Here is a tiny trained network, its code and every weight. The questions are about switching its units off for an input and a target symbol, where a switched-off unit gives its printed mean instead of its output.

import numpy as np


def w(rows, s, z=0):
    codes = np.array(rows[::2]) - 128.0
    scale = np.full(codes.shape[1], s)
    scale[-1] = z or s
    return codes * scale


def f(y):
    return np.maximum(y, 0)


def softmax(a):
    e = np.exp(a - a.max(-1, keepdims=True))
    return e / e.sum(-1, keepdims=True)


def log_softmax(a):
    a = a - a.max(-1, keepdims=True)
    return a - np.log(np.exp(a).sum(-1, keepdims=True))


def net(x, mask):
    ids = ['αβεζηθλμπτφ'.index(c) for c in x.split()]
    T = len(ids)
    res = E[ids] + P[:T]
    u = 0
    for l in range(2):
        r = res
        for j in range(2):
            rows = slice(4 * j, 4 * j + 4)
            q, k, v = (r @ M[l][rows].T for M in (Q, K, V))
            z = softmax(np.where(np.tri(T) > 0, q @ k.T / 4**0.5, -1e9)) @ v
            o = O[l][rows]
            res = res + np.where(mask[u + j], z, o[:, -1]) @ o[:, :-1]
        u += 2
        y = f(res @ A[l][:, :-1].T + A[l][:, -1])
        res = res + np.where(mask[u : u + 4], y, B[l][:, -1]) @ B[l][:, :-1]
        u += 4
    return log_softmax(res[-1] @ U[:, :-1].T + U[:, -1])


Q, K, V, O, A, B = {}, {}, {}, {}, {}, {}
E = w([
[125,182,125,248,71,97,92,127],'α',
[130,92,90,95,196,141,46,108],'β',
[35,85,103,143,76,89,106,171],'ε',
[37,162,131,156,162,35,128,128],'ζ',
[93,64,205,174,214,128,137,144],'η',
[143,46,160,202,138,183,141,122],'θ',
[96,128,143,115,113,176,99,60],'λ',
[67,160,82,63,124,159,135,67],'μ',
[200,146,156,75,151,208,88,172],'π',
[169,84,119,220,184,113,152,132],'τ',
[93,175,115,98,200,43,149,44],'φ',
],0.017)
P = w([
[116,112,148,151,105,142,164,114],'0',
[119,136,165,150,91,133,166,105],'1',
[158,106,130,56,150,99,44,71],'2',
[96,123,117,135,191,255,154,226],'3',
[74,186,155,126,75,131,169,122],'4',
[109,137,147,55,67,136,22,137],'5',
],0.0094)
Q[0] = w([
[154,154,92,169,59,204,249,195],'0.h0',
[97,83,165,131,160,68,251,101],'0.h0',
[127,26,210,167,253,180,208,178],'0.h0',
[5,92,122,165,120,49,97,202],'0.h0',
[9,184,243,162,108,101,241,114],'0.h1',
[178,178,125,222,97,158,241,151],'0.h1',
[84,111,100,117,21,59,55,26],'0.h1',
[124,116,91,37,83,27,28,125],'0.h1',
],0.0069)
K[0] = w([
[244,107,55,106,117,203,73,204],'0.h0',
[134,31,204,110,187,96,110,166],'0.h0',
[39,105,150,133,235,218,129,208],'0.h0',
[51,127,90,142,105,28,118,185],'0.h0',
[2,143,239,193,112,25,228,126],'0.h1',
[170,57,178,113,200,98,218,181],'0.h1',
[142,82,130,96,109,94,73,15],'0.h1',
[186,177,20,82,34,77,67,87],'0.h1',
],0.0073)
V[0] = w([
[37,203,147,132,185,119,3,144],'0.h0',
[187,145,70,83,106,119,162,245],'0.h0',
[112,111,60,196,122,100,43,40],'0.h0',
[100,166,161,136,82,141,242,168],'0.h0',
[101,109,112,148,96,127,147,69],'0.h1',
[106,192,244,119,175,183,44,173],'0.h1',
[88,153,69,112,185,159,52,155],'0.h1',
[98,168,110,151,105,146,184,141],'0.h1',
],0.0057)
O[0] = w([
[156,163,137,2,81,41,21,95,138],'0.h0',
[148,211,201,84,167,192,81,247,4],'0.h0',
[137,7,19,117,17,64,82,127,123],'0.h0',
[71,78,213,130,104,182,185,152,146],'0.h0',
[134,165,68,33,105,145,104,175,141],'0.h1',
[81,34,130,169,95,44,136,35,219],'0.h1',
[134,106,162,154,140,77,78,127,122],'0.h1',
[115,155,90,87,205,125,153,135,109],'0.h1',
],0.0053,0.004)
A[0] = w([
[178,70,211,156,244,99,154,97,19],'0.n0',
[94,43,25,155,74,148,62,170,2],'0.n1',
[14,1,156,107,62,224,198,113,31],'0.n2',
[164,247,115,100,180,95,173,92,52],'0.n3',
],0.0054,0.0026)
B[0] = w([
[211,62,228,102,101,124,17,68,207],'0.n0',
[75,151,253,77,84,188,116,199,171],'0.n1',
[88,172,159,175,147,196,125,104,254],'0.n2',
[173,38,170,78,240,217,218,160,136],'0.n3',
],0.0056,0.0077)
Q[1] = w([
[183,31,129,136,164,207,105,179],'1.h0',
[59,153,161,109,199,80,143,155],'1.h0',
[96,124,137,198,82,177,86,138],'1.h0',
[105,158,174,189,180,59,162,125],'1.h0',
[150,99,133,92,78,152,35,121],'1.h1',
[73,85,98,172,157,113,205,148],'1.h1',
[176,125,114,107,151,170,127,48],'1.h1',
[91,158,66,120,92,141,254,104],'1.h1',
],0.01)
K[1] = w([
[208,104,169,145,199,187,45,135],'1.h0',
[37,103,189,80,177,85,134,132],'1.h0',
[100,155,100,212,44,164,23,182],'1.h0',
[100,147,200,139,132,3,77,125],'1.h0',
[138,71,141,212,63,250,200,91],'1.h1',
[73,187,143,16,174,100,173,212],'1.h1',
[139,113,164,98,159,196,122,33],'1.h1',
[46,208,9,35,78,60,151,111],'1.h1',
],0.0078)
V[1] = w([
[104,119,219,83,151,65,177,110],'1.h0',
[56,153,67,252,69,65,67,157],'1.h0',
[190,79,137,149,130,209,31,108],'1.h0',
[167,108,86,147,167,103,33,140],'1.h0',
[210,99,96,96,208,162,170,5],'1.h1',
[254,69,194,136,34,186,65,105],'1.h1',
[169,143,157,135,49,224,145,109],'1.h1',
[67,226,79,100,101,161,69,37],'1.h1',
],0.0064)
O[1] = w([
[133,127,236,235,112,159,43,117,151],'1.h0',
[155,85,55,171,92,116,188,53,114],'1.h0',
[93,187,110,46,94,61,95,96,252],'1.h0',
[169,108,54,118,103,93,75,164,98],'1.h0',
[166,113,120,98,253,110,137,89,181],'1.h1',
[216,141,100,62,92,194,104,93,255],'1.h1',
[150,187,131,100,92,197,148,83,232],'1.h1',
[33,206,3,123,141,107,71,105,56],'1.h1',
],0.0069,0.0078)
A[1] = w([
[124,202,85,143,136,121,254,97,72],'1.n0',
[123,120,125,89,172,227,199,178,3],'1.n1',
[156,125,159,75,152,127,41,103,40],'1.n2',
[167,139,117,160,198,77,130,55,240],'1.n3',
],0.0084,0.0036)
B[1] = w([
[167,100,20,156,221,158,38,230,159],'1.n0',
[203,176,106,254,222,99,51,65,179],'1.n1',
[71,164,57,170,50,37,171,173,254],'1.n2',
[49,86,164,43,80,219,112,178,193],'1.n3',
],0.0068,0.012)
U = w([
[160,108,37,175,85,156,134,192,144],'α',
[128,69,84,3,70,91,98,100,175],'β',
[78,186,144,132,39,214,186,172,67],'ε',
[90,126,114,185,147,47,174,94,174],'ζ',
[117,79,207,83,61,140,115,76,131],'η',
[175,108,112,199,178,122,19,36,2],'θ',
[78,159,78,93,126,178,106,84,70],'λ',
[76,174,72,115,169,136,83,140,107],'μ',
[163,233,171,85,97,137,155,133,219],'π',
[227,52,119,117,166,120,172,235,213],'τ',
[76,97,132,67,185,155,155,164,111],'φ',
],0.0068,0.005)

Each question gives the input, a string of symbols that net reads in full, and the target symbol t.
The units are the heads (4 rows each of Q, K, V and O) and the neurons (one row each of A and B). Each row of codes is followed by its name. A weight is (code - 128) times the scale printed after its matrix; where a second scale follows, it is the last column's (O, A, B and U).
mask holds one flag per unit, layer by layer, with each layer's heads first. A switched-off unit (its flag False) gives its mean, the last column of its rows in O or B, instead of its output. The means were averaged over made-up inputs and are rounded, as every weight is.
A unit's drop is (log p(t) with every unit on - log p(t) with that unit switched off) / (log p(t) with every unit on - log p(t) with every unit switched off).
The circuit of an input: a set's keep is (log p(t) with only the set's units on - log p(t) with every unit switched off) / (log p(t) with every unit on - log p(t) with every unit switched off). Starting from all 12 units, units are removed one at a time, each time the one whose removal leaves the highest keep (on an exact tie, the one counted first), for as long as the keep stays at least 0.8.
circuit, biggest first: the units of the circuit, biggest drop first
most important unit: the unit with the biggest drop
top k neurons: the k neurons with the biggest drops, biggest first
top k neurons in layer l: the k neurons of layer l with the biggest drops, biggest first
which heads matter: for each layer, one digit per head in row order, 1 if its drop is at least 0.15 and else 0, layers parted by /
input η θ α α η, target η: most important unit -> 0.n0
input η ε θ θ θ, target ε: circuit, biggest first -> 1.h1; 0.h0; 0.h1
input π φ θ, target β: which heads matter -> 00 / 11
input τ π μ θ θ, target μ: circuit, biggest first -> 1.h1; 0.h1; 0.n0
input φ τ θ ζ, target ζ: which heads matter -> 00 / 01
input θ θ θ π φ, target φ: which heads matter -> 00 / 01
input τ ε ζ π τ, target π: top 2 neurons -> 0.n0; 0.n3
input θ θ α θ θ, target α: circuit, biggest first -> 1.h0; 0.h0; 1.n0
input η θ φ, target β: circuit, biggest first -> 0.h0; 1.n3
input θ θ θ θ, target θ: which heads matter -> 10 / 00
input θ θ η, target β: which heads matter -> 10 / 00
input θ τ θ π, target π: which heads matter -> 10 / 10
input ε ζ ζ η θ, target η: which heads matter -> 11 / 00
input τ θ π τ θ, target π: top 2 neurons -> 1.n0; 0.n0
input θ α τ θ α, target α: which heads matter -> 00 / 10
input θ η τ, target β: top 3 neurons in layer 0 -> 0.n0; 0.n2; 0.n1
input θ η θ η τ, target η: which heads matter -> 01 / 00
input θ η π β, target β: most important unit -> 0.h1
input τ α θ ζ θ, target ζ: circuit, biggest first -> 1.h1; 0.n0
input α θ θ θ θ, target α: circuit, biggest first -> 1.h0; 1.n0; 0.h0
input β θ θ, target β: most important unit -> 1.h0
input ε ζ θ θ θ ζ, target η: circuit, biggest first -> 1.h0; 0.h0; 1.h1
input α η α ζ π λ, target β: which heads matter -> 10 / 00
input ζ τ π, target β: which heads matter -> 01 / 10
input θ ε θ ε, target ε: which heads matter -> 00 / 01
input μ φ τ τ τ, target φ: circuit, biggest first -> 1.h1; 1.n3; 1.n2; 1.n1
